Below is a small trained network, with its code and all its weights. Each question gives an input and a class and asks what happens when units are switched off, that is, made to give their printed mean instead of their output.

import numpy as np


def w(rows, s, z=0):
    codes = np.array(rows[::2]) - 128.0
    scale = np.full(codes.shape[1], s)
    scale[-1] = z or s
    return codes * scale


def norm(h):
    return h / np.sqrt((h * h).mean(-1, keepdims=True) + 1e-5)


def f(y):
    return np.maximum(y, 0)


def log_softmax(a):
    a = a - a.max(-1, keepdims=True)
    return a - np.log(np.exp(a).sum(-1, keepdims=True))


def net(x, mask):
    res = np.array(x, float).reshape(1, 3) / 4 @ E
    u = 0
    for l in range(2):
        y = f(norm(res) @ A[l][:, :-1].T + A[l][:, -1])
        res = res + np.where(mask[u : u + 10], y, B[l][:, -1]) @ B[l][:, :-1]
        u += 10
    return log_softmax(norm(res)[-1] @ U[:, :-1].T + U[:, -1])


A, B = {}, {}
E = w([
[172,144,174,161,254],'x0',
[62,129,57,97,226],'x1',
[83,133,204,64,132],'x2',
],0.0073)
A[0] = w([
[43,167,179,12,123,36],'L0N1',
[65,111,91,110,113,89],'L0N2',
[126,90,146,129,72,128],'L0N3',
[117,138,135,131,238,118],'L0N4',
[165,119,2,145,152,73],'L0N5',
[62,153,88,122,103,21],'L0N6',
[97,105,68,105,183,4],'L0N7',
[49,122,122,30,193,108],'L0N8',
[147,227,74,160,89,118],'L0N9',
[131,134,26,142,154,150],'L0N10',
],0.0086,0.002)
B[0] = w([
[146,16,253,90,156,232],'L0N1',
[174,134,52,65,179,189],'L0N2',
[171,204,95,134,234,210],'L0N3',
[212,78,2,136,202,252],'L0N4',
[74,24,241,132,46,228],'L0N5',
[179,115,62,82,89,176],'L0N6',
[86,231,121,137,120,198],'L0N7',
[58,239,144,121,101,254],'L0N8',
[111,52,135,118,144,190],'L0N9',
[71,156,211,131,17,225],'L0N10',
],0.0098,0.0048)
A[1] = w([
[101,174,143,154,82,67],'L1N1',
[114,128,66,3,71,195],'L1N2',
[157,156,128,69,231,254],'L1N3',
[156,190,174,115,75,211],'L1N4',
[106,56,129,127,76,251],'L1N5',
[239,120,153,81,118,176],'L1N6',
[61,106,126,75,183,90],'L1N7',
[74,185,113,147,112,32],'L1N8',
[137,130,141,206,76,47],'L1N9',
[159,136,125,34,120,168],'L1N10',
],0.011,0.0015)
B[1] = w([
[100,175,104,132,166,165],'L1N1',
[221,97,66,194,221,254],'L1N2',
[142,23,121,126,59,250],'L1N3',
[102,180,65,196,156,215],'L1N4',
[176,116,221,126,208,223],'L1N5',
[56,186,55,107,124,254],'L1N6',
[129,255,183,203,45,202],'L1N7',
[106,169,117,116,145,161],'L1N8',
[35,101,219,65,123,189],'L1N9',
[83,54,143,170,92,210],'L1N10',
],0.0097,0.0064)
U = w([
[77,59,233,160,114,202],'0',
[16,252,74,188,119,187],'1',
[215,43,34,184,173,207],'2',
[105,101,95,127,116,177],'3',
[158,171,87,30,79,15],'4',
[207,196,86,2,97,41],'5',
[189,162,92,58,96,3],'6',
[165,167,99,36,115,21],'7',
],0.0098,0.0043)

Each question gives the input, the list of numbers given to net, and the class t.
The units are the neurons (one row each of A and B). Each row of codes is followed by its name. A weight is (code - 128) times the scale printed after its matrix; where a second scale follows, it is the last column's (A, B and U).
mask holds one flag per neuron, layer by layer. A switched-off neuron (its flag False) gives its mean, the last column of its row in B, instead of its output. The means were averaged over made-up inputs and are rounded, as every weight is.
A unit's drop is (log p(t) with every unit on - log p(t) with that unit switched off) / (log p(t) with every unit on - log p(t) with every unit switched off).
The circuit of an input: a set's keep is (log p(t) with only the set's units on - log p(t) with every unit switched off) / (log p(t) with every unit on - log p(t) with every unit switched off). Starting from the 12 units with the biggest drops (on a tie, the unit counted first), units are removed one at a time, each time the one whose removal leaves the highest keep (on an exact tie, the one counted first), for as long as the keep stays at least 0.8.
units of the circuit, in order: the units of the circuit, biggest drop first
unit that matters most: the unit with the biggest drop
k most important neurons: the k neurons with the biggest drops, biggest first
top k neurons in layer l: the k neurons of layer l with the biggest drops, biggest first
input [-4,1,-4], class 0: top 2 neurons in layer 0 -> [L0N5; L0N10]
input [-7,-3,-8], class 0: 4 most important neurons -> [L0N4; L1N9; L0N5; L1N5]
input [6,-8,-6], class 1: top 2 neurons in layer 0 -> [L0N4; L0N5]
input [8,-6,3], class 2: units of the circuit, in order -> [L0N10; L0N5; L1N3]
input [-7,0,-8], class 0: units of the circuit, in order -> [L0N5; L1N5]
input [1,-1,0], class 3: units of the circuit, in order -> [L0N5; L1N2; L1N3; L1N6]
input [7,1,5], class 2: units of the circuit, in order -> [L0N4]
input [-8,-5,2], class 2: 2 most important neurons -> [L1N2; L0N8]
input [-5,6,7], class 0: 2 most important neurons -> [L0N1; L1N6]
input [-5,4,-7], class 0: 2 most important neurons -> [L0N5; L0N10]
input [-1,-8,-6], class 1: top 3 neurons in layer 0 -> [L0N5; L0N4; L0N3]
input [-7,0,-7], class 0: 4 most important neurons -> [L0N5; L0N4; L0N10; L1N5]
input [-7,-7,-4], class 1: top 3 neurons in layer 0 -> [L0N4; L0N3; L0N5]
input [4,6,-5], class 1: unit that matters most -> L0N7
input [6,-7,-7], class 0: 2 most important neurons -> [L0N4; L1N9]
input [-2,-4,1], class 1: 2 most important neurons -> [L0N4; L0N2]
input [-8,-7,-3], class 2: top 3 neurons in layer 1 -> [L1N2; L1N7; L1N5]
input [0,-4,1], class 1: top 2 neurons in layer 0 -> [L0N4; L0N2]
input [-3,-3,-4], class 0: top 3 neurons in layer 0 -> [L0N9; L0N8; L0N4]
input [-7,0,4], class 2: top neuron in layer 1 -> [L1N2]
input [-7,8,-8], class 0: 2 most important neurons -> [L0N5; L0N10]
input [5,-6,3], class 1: top 2 neurons in layer 0 -> [L0N4; L0N1]
input [4,5,-8], class 0: 2 most important neurons -> [L0N5; L0N10]
